Here are made-up elements, facts about them, and rows of numbers that follow some of those facts. Name the element behind each unnamed row.

Some rows with their names:
6; 470; 81; -95; -174; -112; 221; -110; -108; -122; 117; -121; 21; -353; 91; 167; -29; 249; 218; -76; -406; 121; -89; 71; -2; 17; -265; 154; -213; -25; -160; 85; 168; 212 -> gostin
-149; 419; 83; 28; -329; -51; 242; -163; -208; -67; 252; -70; 79; -347; -5; -37; 4; 92; 161; 66; -346; -4; -41; 258; -87; 149; -245; 151; -165; -90; -139; 13; 0; 190 -> viklan
-31; -248; 86; 157; 95; 323; 60; 309; 20; -227; -63; 310; 126; 239; -86; -55; -75; -58; -252; 46; 197; -245; 35; -121; 48; -72; 80; -53; -191; -43; 42; -5; 235; -44 -> brotu
109; 525; -87; -89; 104; -210; 124; -159; 103; -315; 266; -16; -106; -280; 450; 7; -15; 289; 61; -188; -367; 224; -135; -72; 25; 0; -220; 169; -298; 53; -148; 30; 93; 350 -> tragi
-139; 445; -42; -254; 150; -280; 26; 1; 33; 40; 3; -197; -169; -191; 9; 293; 262; 191; 534; -286; -322; 405; -74; 127; 162; 113; -33; -96; -25; 57; -192; 93; 40; 25 -> vastal
7; -44; -115; 57; 239; -26; -321; 177; 89; -11; 193; 328; -159; 9; -60; 154; 486; 176; -12; -70; 298; 356; 156; 486; -27; 39; 109; -8; 27; -13; -119; -40; 81; 4 -> fonas
-163; 283; -99; -80; -87; -37; 132; -181; -40; 243; 68; -302; 65; 75; 76; -109; 100; -75; 597; 11; -216; 168; -68; -111; -135; 236; -27; -206; 152; -44; 24; -82; -268; -73 -> gozago
-336; 84; -89; -87; -220; 122; 119; -178; -186; 403; 176; -207; 324; 101; -9; -334; 145; -266; 394; -55; -95; 285; 26; -120; -192; 217; -108; -238; 149; -125; -101; 32; -400; -85 -> flemumi
-84; 462; 47; -44; -60; 122; 98; -31; -119; 242; -163; -259; 181; 134; -54; -127; 85; -17; 586; -133; -177; 115; -98; -83; -139; 168; -129; -218; 100; 26; 54; -11; 121; -233 -> kebrunin
55; 649; 32; 111; -29; 23; 138; -13; -114; -325; 154; 60; 75; -201; 159; -229; 13; 213; 7; -149; -293; 55; -206; 102; -45; 88; -286; 142; -315; 25; -98; 37; 283; 186 -> kloflim
-88; -65; -141; 48; 191; -62; -257; 167; 51; -44; 164; 305; -150; -9; -26; 110; 429; 172; 24; -57; 228; 266; 96; 423; 51; 114; 186; 5; 7; 57; -131; -62; 75; 30 -> kladruro
-351; -129; -59; -74; -60; -85; -87; 106; -39; 89; 21; 125; -119; -10; -262; 285; 298; 181; 174; -24; 91; 167; 165; 389; 128; 133; 216; 113; 155; 37; -254; -40; -7; -76 -> brerok
-263; 18; 88; -29; 16; 70; -70; 347; -140; -35; -219; 132; -27; 20; -481; 277; 293; 181; 198; -154; 62; 73; 45; 382; 233; 96; 150; -32; 31; 53; -208; 68; 285; -216 -> dagrabru
-353; -197; 73; 113; -21; 134; 45; -21; 226; -101; 191; 275; -184; 113; 151; 41; -54; -177; -242; 168; 167; -498; 207; 29; -50; 21; 169; 5; -81; 173; 167; -173; 84; 80 -> nefle
-413; 744; 217; 65; -73; -73; 218; -151; 83; -344; 441; 71; -230; -297; 129; -199; 63; -266; -52; -118; -337; -335; 12; 407; -89; 242; -300; 11; -256; 163; 27; -15; 108; 167 -> gemo
359; -317; 69; 292; 117; 348; -124; 246; 116; -66; 135; 357; -19; 87; -70; 110; 151; -26; -180; 310; 359; -74; 160; 241; -238; -127; 24; -82; -173; -281; 237; -95; 136; 45 -> sugal
-52; 358; -46; -207; 135; -90; 146; -99; 64; 162; -47; -344; -24; 44; 128; 109; 87; -25; 649; -196; -278; 280; -81; -246; -24; 85; -74; -282; 42; -27; 14; 47; -100; -72 -> klaridrir

Facts:
banem sima:b fudron:driskin brasi:f
belin sima:c brasi:g
bragrin sima:b fudron:vuler, dredrar brasi:g
bregam sima:b fudron:dabogrir brasi:g
brerok sima:c fudron:garom brasi:f
brestoror sima:c brasi:f
bridrel sima:e brasi:f
brotu lagriflar:doflol, dabogrir sima:a brasi:g
brovok sima:c fudron:brude brasi:f
brude sima:b fudron:nefle brasi:f
bruma sima:a fudron:deniken brasi:f
brumagre lagriflar:varar, brestoror sima:a brasi:f
dabogrir sima:b fudron:brude, brovok brasi:g
dabre sima:a fudron:vola, ribrul brasi:g
dagrabru lagriflar:klaridrir, gules, bridrel sima:c brasi:f
deniken sima:a brasi:f
depopal sima:a brasi:g
dipel sima:c fudron:sosten, drustom, fleten brasi:f
dodogre sima:d brasi:f
doflol sima:b brasi:g
dreba sima:b fudron:brerok, banem brasi:g
dredrar sima:a fudron:tradrigrur brasi:g
driskin sima:c fudron:nonun brasi:g
drumam lagriflar:kerutel sima:d fudron:deniken, ritroklol brasi:g
drustom sima:e fudron:vuler brasi:f
fatra sima:e fudron:fonas brasi:f
fesil sima:a brasi:f
feskek sima:a brasi:f
fifler sima:a brasi:g
flakan sima:e fudron:kegrak brasi:g
flate lagriflar:gagon, grebak, belin sima:a brasi:g
flemumi lagriflar:plifi, putri, kloklo sima:b fudron:sosto, flate, vaban, fonas brasi:f
fleso lagriflar:kerutel, gagon sima:c brasi:g
fleten lagriflar:ploklak, kabrer, kiskir sima:a fudron:sugal, dabogrir, keklar brasi:f
flugre lagriflar:kerutel, gebor, nonun sima:c brasi:f
fluma sima:d brasi:g
fonas sima:c fudron:sesko brasi:g
gagon sima:d brasi:f
garom sima:d brasi:f
gebor sima:a fudron:sibren brasi:f
gemo lagriflar:tivu, brude, gules, bridrel sima:e fudron:bruma brasi:g
gostin sima:e brasi:f
gotruk sima:a brasi:f
gozago sima:b fudron:dagrabru, skivebel brasi:f
granek sima:a brasi:f
grebak sima:a brasi:g
greplu sima:a fudron:driskin brasi:f
grikan lagriflar:ratruk, trozin sima:b fudron:numobru brasi:f
gritul lagriflar:sefal sima:b fudron:klupur brasi:g
grotes lagriflar:deniken, klaridrir, brude sima:a brasi:g
gules sima:d brasi:g
guva lagriflar:gules sima:c fudron:trabra brasi:g
guvu sima:b fudron:noskis, zeguklus brasi:g
kabrer sima:c brasi:f
kalo sima:a brasi:f
katrun lagriflar:loda, granek, grebak, tubripun, statrun, dreba sima:e brasi:f
kavik sima:a fudron:lipak, novos brasi:f
kebrunin lagriflar:tradrigrur, belin sima:b brasi:f
kegrak sima:b fudron:dredrar, vaban brasi:f
keklar sima:a brasi:f
kerutel sima:a brasi:g
keskistal lagriflar:loplom, bruma, fesil, tragi, mefel, ribrul sima:c brasi:f
kiskir sima:a brasi:f
kladruro sima:c fudron:keklar brasi:g
klaridrir sima:b brasi:f
kloflim lagriflar:sugra, banem sima:e brasi:g
kloklo sima:c fudron:keklar brasi:f
klupi sima:d brasi:g
klupur sima:a fudron:dredrar, brude, fleten brasi:f
ledas lagriflar:zopapluk, ligror sima:a brasi:f
lelar lagriflar:feskek sima:d fudron:sosten brasi:g
ligror sima:b brasi:f
lipak sima:a fudron:kegrak brasi:f
lirulam lagriflar:fifler, fatra sima:a fudron:stosos, numobru brasi:f
loda sima:a fudron:fleso brasi:g
loplom sima:c brasi:f
lovastu lagriflar:fluma, plomi, ribrul sima:b fudron:sugal, pufu brasi:f
luskom lagriflar:gotruk, raparus, dredrar sima:b brasi:f
maflil sima:b fudron:tosi brasi:f
mefel sima:a fudron:kladruro brasi:g
meram lagriflar:raparus sima:c brasi:f
mika sima:d brasi:f
mudrumul sima:b brasi:g
mumom sima:c fudron:brude brasi:g
nefle sima:a fudron:gemo brasi:g
nonun sima:a fudron:plukur, skivebel brasi:f
noskis sima:a brasi:f
novos lagriflar:kalo, rokur, tumoste, vastal sima:a fudron:sadrutras brasi:g
numobru sima:c brasi:g
pira lagriflar:zopapluk, ligror sima:c brasi:g
plalir sima:d brasi:f
plamam sima:d fudron:rokur brasi:g
plebran lagriflar:dodogre, tradrigrur, statrun, kegrak sima:a brasi:f
plifi sima:d brasi:f
plinum sima:a fudron:flemumi brasi:f
ploklak sima:a brasi:f
plomi sima:a brasi:g
plukur lagriflar:driskin sima:b brasi:f
pluvoda sima:c fudron:klaridrir brasi:f
potru lagriflar:sisur sima:e brasi:f
pufu lagriflar:sisur, garom, putri sima:a fudron:skezom, fonas brasi:g
putri sima:b fudron:gagon brasi:f
radro sima:a fudron:pluvoda, nonun, belin brasi:f
raparus sima:c brasi:f
ratruk sima:a brasi:f
reki sima:d brasi:f
rezel lagriflar:mudrumul, zopapluk, belin sima:b fudron:plinum brasi:f
ribrul sima:a fudron:noskis, sadrutras brasi:f
rifli lagriflar:zufle, sudipe sima:b brasi:f
rilor lagriflar:plinum, lipak sima:b fudron:fleten brasi:f
ritroklol sima:a fudron:nefle brasi:f
rokur sima:b brasi:g
rumus sima:a fudron:ploklak, sibren brasi:f
sadrutras lagriflar:skestesti, plalir, dreba sima:b brasi:g
saston sima:b brasi:g
sefal sima:a brasi:f
sena sima:b fudron:stosos brasi:f
sesko sima:d brasi:g
sibren lagriflar:dredrar, sugra sima:c brasi:f
sisur sima:a brasi:f
skefomam sima:d fudron:vaban brasi:f
skestesti sima:a brasi:g
skezom lagriflar:deniken, reki sima:c fudron:trokek brasi:f
skivebel sima:c fudron:brovok brasi:f
sosten sima:a fudron:gemo, noskis, bruma, skezom brasi:f
sosto lagriflar:mika sima:b fudron:klupur, plukur brasi:g
stadri lagriflar:klupi, saston, nonun sima:b brasi:f
statrun sima:a brasi:g
stofan sima:c brasi:g
stosos sima:b fudron:flemumi, lovastu brasi:g
sudipe sima:a fudron:rumus, skefomam, brovok brasi:f
sugal lagriflar:susun, numobru, zeguklus sima:a fudron:sesko brasi:g
sugra sima:c brasi:f
susun sima:a brasi:f
timar lagriflar:vuler, dabogrir, brude sima:a brasi:f
tivu sima:d brasi:f
tosi lagriflar:tivu, vastal sima:b brasi:f
trabra sima:a fudron:kladruro brasi:g
tradrigrur sima:a fudron:sosten brasi:f
tragi sima:e brasi:g
trokek lagriflar:bregam sima:a fudron:sugal brasi:g
trozin sima:b brasi:f
trugrom lagriflar:fluma, maflil, stofan, brovok sima:b brasi:g
tubem lagriflar:plamam, ratruk sima:a brasi:f
tubripun sima:d fudron:deniken, plinum, stadri brasi:f
tumoste sima:a brasi:f
vaban lagriflar:brestoror sima:e brasi:f
varar sima:a brasi:g
vastal sima:d brasi:f
viklan lagriflar:depopal, klupi sima:e fudron:statrun brasi:f
vodruklo lagriflar:guvu sima:c brasi:f
vola sima:a fudron:novos brasi:f
vuler sima:c fudron:pufu brasi:g
zasom lagriflar:loplom, gotruk sima:a brasi:f
zeguklus sima:d brasi:f
zopapluk sima:c brasi:g
zufle sima:a brasi:g

Which element is each row?
No name comes twice in this set of rows, the named rows included.
-2; 418; 50; -188; -53; -218; 256; -112; -9; -148; 197; -167; -97; -390; 174; 274; -27; 206; 268; -116; -478; 183; -82; 0; 109; -9; -234; 64; -296; -62; -147; 134; 23; 296 -> bridrel
107; 564; -59; -34; 267; -106; -171; 80; 33; -55; 41; 51; -91; -75; 129; -1; 381; 238; 312; -317; -85; 463; -105; 251; -23; 112; -128; -129; -88; 102; -83; 50; 255; 12 -> sesko
-300; -3; -58; 76; 139; 49; -133; 284; -2; -160; 100; 307; -64; 99; -259; -63; 388; -12; -27; -83; 178; 68; 48; 436; 155; 217; 184; -50; -13; 55; -181; -38; 72; -86 -> guva
-300; -496; -163; 311; -411; 522; 14; -58; -104; 118; -210; 41; -46; 85; -209; -45; -117; 112; -56; 203; 357; -362; 280; 57; -277; -28; 110; 463; 190; -228; 6; -170; -189; -56 -> lirulam
-74; 547; -31; 28; 146; 97; 65; -18; -10; 27; -26; -103; 160; 255; 165; -403; 88; -76; 353; -226; -96; 141; -165; -152; -138; 212; -128; -250; 17; 120; 47; -49; 108; -173 -> sadrutras
-317; -403; 63; 39; -240; 132; 124; -15; 65; 91; 56; 110; -104; 11; -65; 279; -96; -70; -27; 294; 89; -408; 227; 21; -36; 1; 209; 52; -9; -10; 96; -145; -41; 60 -> ritroklol
391; -185; 126; 245; -2; 155; -70; 146; 74; -13; 177; 468; 183; 234; 77; 103; 65; 220; -282; 445; 377; -71; 117; 176; -311; -84; 46; 88; -14; -65; 174; -224; 361; -27 -> trokek
131; 352; -12; 83; -78; 183; -59; -124; -39; 345; 42; -221; 27; -22; -56; -73; 275; -86; 631; 67; -26; 240; 49; 215; -377; 158; -198; -234; 164; -237; 188; -78; -133; -149 -> lovastu
-290; 247; -207; 61; -13; 187; 20; -100; -103; 114; 169; -114; 200; 150; 130; -625; 170; -322; 321; -156; -92; 140; -97; -122; -113; 312; -59; -310; -16; -14; 12; -44; -298; -25 -> sosto
-160; -394; -48; 119; 9; 171; 89; 67; 131; -145; 196; 295; 33; 211; 111; -47; -75; -80; -293; 178; 218; -225; 159; -103; -34; -24; 154; 89; -81; -29; -1; -113; -68; 88 -> dabre
-223; 224; -231; -150; -46; -147; 177; -288; 61; 241; 162; -363; -13; 92; 182; -104; 71; -43; 597; -19; -228; 245; -27; -213; -74; 222; 1; -81; 222; -83; -81; -100; -450; -14 -> banem
-24; -338; -142; 84; 128; 214; -19; 72; 203; -161; -52; 175; -124; 155; 215; 106; -110; 154; -181; -27; 234; -109; 123; -277; -6; -169; 135; 169; -105; -36; 3; -72; 35; 106 -> zufle

Now the same elements, written a new way:
Some rows with their names:
-195; -156; 322; -389; -140; 345; 453; 16; -6; -52; -229; -135; -151; -34 -> depopal
115; 106; 197; -163; 12; -59; 133; -207; 200; 241; -218; -332; 120; 276 -> flakan
-247; 416; -164; -248; -15; -144; -323; 456; 415; 368; 135; -22; -141; 315 -> brovok
-5; 260; 86; 58; 220; -322; -493; -173; 56; 53; 334; 6; 7; 150 -> keskistal
68; 160; -304; -204; 257; -515; -372; -17; 128; 304; -47; -50; -52; 183 -> dipel
-290; -304; 100; 84; -255; 270; 256; 151; -28; 17; -428; 145; -55; -36 -> susun
-303; -61; 248; 309; -106; 145; 16; 239; 239; 421; -150; 48; 107; 273 -> zeguklus
70; 203; 365; -107; -2; 16; 76; -352; 43; -57; 60; -168; 114; 61 -> trugrom
-91; 416; 127; -10; 245; -502; -464; -266; -187; 376; 114; -98; 121; -26 -> skezom
-129; 340; 346; -213; -248; 103; 400; -446; -321; 84; -434; -188; 90; -277 -> flate
-127; -15; 299; -235; 49; 114; 225; 38; 224; 105; 34; -155; -103; 222 -> mudrumul
-22; -48; 242; 169; 108; 105; -244; -37; 156; 121; -42; -129; 240; 118 -> gostin
-379; 180; -9; -192; -363; 355; 98; 336; 45; 166; -506; -91; 12; -169 -> bruma
-147; -209; 222; 74; 140; 168; -136; 246; 199; 201; -126; -134; 149; 151 -> plalir
-130; -157; 220; 1; 135; 178; -222; 255; 224; 146; -150; -206; 105; 152 -> reki
-260; -221; 114; -44; -142; 303; 114; 161; -32; -30; -401; 48; -36; -150 -> ratruk
-196; -133; 304; -391; -120; 357; 463; 90; 17; -82; -294; -144; -149; -62 -> plomi

Name these rows:
No name comes twice in this set of rows, the named rows included.
-99; 474; 531; 2; -157; 67; 59; -256; -13; 94; 86; -152; 126; 23 -> sadrutras
-201; 147; 225; -474; 320; -463; 99; 10; 99; 477; 191; -171; -195; 282 -> vuler
169; 167; 462; 63; 30; 41; 8; -378; 118; -13; 24; -270; 196; 181 -> kloflim
-263; 373; -23; -129; -203; 199; -181; 434; 294; 312; -209; -116; 42; 135 -> brude
-283; 221; 215; -401; -293; 245; 490; 120; 8; 214; -458; -220; -105; -73 -> dredrar
-33; 217; -4; -54; -306; 73; 28; -278; -325; 105; -646; -121; 175; -342 -> fleten
-57; 486; -165; -31; -49; -186; -401; 170; 310; 208; 178; 22; -31; 329 -> skivebel
-172; 282; 344; -304; 274; -569; 48; -235; -50; 545; 208; -180; -75; 198 -> fonas
-386; 327; 261; 70; -332; 325; 70; 71; -214; 126; -352; -31; 111; -335 -> noskis
-122; 275; 42; -152; -51; -243; 147; 76; 458; 267; 280; 58; -214; 589 -> driskin
-144; 495; 141; -243; -528; 327; 403; -38; 85; 38; -393; -161; -47; -86 -> nefle
-8; -83; 6; -97; 142; -204; -145; -115; -85; 200; -283; -175; 114; -1 -> sena
16; 56; -61; 80; -364; 5; 514; -50; 428; 267; -254; 70; -142; 570 -> bregam

